Below are the code and all the weights of a small trained network. Each question names an input and a class and asks about switching units off, where a switched-off unit gives its printed mean instead of its output.

import numpy as np


def w(rows, s, z=0):
    codes = np.array(rows[::2]) - 128.0
    scale = np.full(codes.shape[1], s)
    scale[-1] = z or s
    return codes * scale


def f(y):
    return np.maximum(y, 0)


def log_softmax(a):
    a = a - a.max(-1, keepdims=True)
    return a - np.log(np.exp(a).sum(-1, keepdims=True))


def net(x, mask):
    res = np.array(x, float).reshape(1, 4) / 4 @ E
    y = f(res @ A[0][:, :-1].T + A[0][:, -1])
    res = res + np.where(mask, y, B[0][:, -1]) @ B[0][:, :-1]
    return log_softmax(res[-1] @ U[:, :-1].T + U[:, -1])


A, B = {}, {}
E = w([
[136,97,73,86,15],'x0',
[148,249,187,117,65],'x1',
[227,88,164,15,163],'x2',
[1,41,165,95,112],'x3',
],0.0095)
A[0] = w([
[166,63,176,89,220,97],'N1',
[130,211,184,141,143,89],'N2',
[170,149,132,179,183,155],'N3',
[164,179,206,127,78,163],'N4',
[117,150,114,184,149,133],'N5',
[184,141,71,185,107,69],'N6',
[199,209,148,122,185,93],'N7',
[72,127,169,119,62,58],'N8',
[92,140,130,142,71,3],'N9',
[79,95,79,142,85,190],'N10',
[156,51,155,91,129,126],'N11',
[112,126,151,115,87,121],'N12',
[84,88,124,103,64,133],'N13',
[144,116,134,33,89,142],'N14',
[152,60,147,60,85,44],'N15',
[165,185,132,128,195,123],'N16',
[143,202,178,127,121,136],'N17',
[162,89,136,71,212,112],'N18',
[90,150,108,145,71,106],'N19',
[175,125,192,52,127,183],'N20',
[41,147,166,135,165,163],'N21',
[143,247,193,157,141,94],'N22',
[171,157,45,181,125,145],'N23',
[165,53,143,105,192,107],'N24',
[83,248,105,166,103,59],'N25',
[172,150,97,143,72,174],'N26',
[104,124,139,141,78,40],'N27',
[87,103,123,167,136,160],'N28',
[202,148,118,122,121,63],'N29',
[201,82,121,88,71,252],'N30',
[163,147,56,150,102,112],'N31',
[166,116,160,79,90,134],'N32',
[125,65,147,99,190,155],'N33',
[114,163,147,199,141,182],'N34',
[109,190,80,120,116,65],'N35',
[91,98,85,67,58,54],'N36',
],0.016,0.0045)
B[0] = w([
[68,147,39,69,78,220],'N1',
[146,209,158,108,102,208],'N2',
[132,74,204,109,109,203],'N3',
[148,166,85,115,147,211],'N4',
[103,81,161,148,126,181],'N5',
[129,42,91,111,161,185],'N6',
[228,122,153,39,122,230],'N7',
[105,158,145,109,170,186],'N8',
[96,169,91,119,149,163],'N9',
[116,65,155,97,185,202],'N10',
[101,164,75,183,183,191],'N11',
[134,121,139,76,179,158],'N12',
[155,120,181,114,173,199],'N13',
[145,170,197,204,184,190],'N14',
[128,133,151,221,152,187],'N15',
[183,123,216,75,86,205],'N16',
[179,244,113,125,155,206],'N17',
[103,140,60,90,83,207],'N18',
[110,163,68,110,137,182],'N19',
[183,177,99,101,159,205],'N20',
[33,125,139,138,91,212],'N21',
[177,235,115,180,83,248],'N22',
[157,15,133,102,137,203],'N23',
[116,108,45,96,96,204],'N24',
[135,130,100,205,113,232],'N25',
[151,110,65,146,180,188],'N26',
[130,176,101,68,138,156],'N27',
[55,114,181,146,138,184],'N28',
[136,111,110,81,174,180],'N29',
[178,136,102,135,146,207],'N30',
[136,49,93,70,155,177],'N31',
[167,161,185,158,180,175],'N32',
[25,122,47,164,127,204],'N33',
[62,143,152,195,130,205],'N34',
[121,84,121,156,153,164],'N35',
[188,104,176,75,132,193],'N36',
],0.011,0.016)
U = w([
[71,55,158,184,181,140],'0',
[121,188,80,144,134,174],'1',
[249,153,170,115,185,102],'2',
[157,137,204,204,78,154],'3',
[155,116,151,129,105,3],'4',
[186,64,91,66,151,207],'5',
[91,126,201,47,137,148],'6',
],0.012,0.0037)

Each question gives the input, the list of numbers given to net, and the class t.
The units are the neurons (one row each of A and B). Each row of codes is followed by its name. A weight is (code - 128) times the scale printed after its matrix; where a second scale follows, it is the last column's (A, B and U).
mask holds one flag per neuron, in row order. A switched-off neuron (its flag False) gives its mean, the last column of its row in B, instead of its output. The means were averaged over made-up inputs and are rounded, as every weight is.
A unit's drop is (log p(t) with every unit on - log p(t) with that unit switched off) / (log p(t) with every unit on - log p(t) with every unit switched off).
The circuit of an input: a set's keep is (log p(t) with only the set's units on - log p(t) with every unit switched off) / (log p(t) with every unit on - log p(t) with every unit switched off). Starting from the 12 units with the biggest drops (on a tie, the unit counted first), units are removed one at a time, each time the one whose removal leaves the highest keep (on an exact tie, the one counted first), for as long as the keep stays at least 0.8.
circuit, biggest first: the units of the circuit, biggest drop first
unit that matters most: the unit with the biggest drop
top k neurons: the k neurons with the biggest drops, biggest first
drop of u: that unit's drop, to one decimal
input [0,0,-6,8], class 6: circuit, biggest first	(N13)
input [-8,-5,2,-2], class 6: circuit, biggest first	(N3 N30 N22)
input [6,-3,-3,6], class 6: top 2 neurons	(N36 N25)
input [-4,-4,0,3], class 0: top 2 neurons	(N22 N17)
input [-1,5,7,5], class 1: top 3 neurons	(N1 N16 N7)
input [-7,-5,2,6], class 1: top 2 neurons	(N1 N18)
input [1,-1,-5,-5], class 5: top 2 neurons	(N21 N31)
input [1,-7,2,3], class 0: top 2 neurons	(N22 N17)
input [8,1,-1,-3], class 5: top 2 neurons	(N22 N31)
input [7,-8,7,3], class 1: top 2 neurons	(N11 N15)
input [7,1,0,-7], class 5: top 3 neurons	(N31 N6 N23)
input [-3,2,-3,8], class 0: top 3 neurons	(N7 N16 N2)
input [6,1,1,7], class 2: drop of N36	0.2
input [5,1,2,8], class 2: unit that matters most	N36
input [8,3,-2,8], class 2: drop of N10	-0.4
input [6,-8,1,2], class 0: drop of N7	0.1
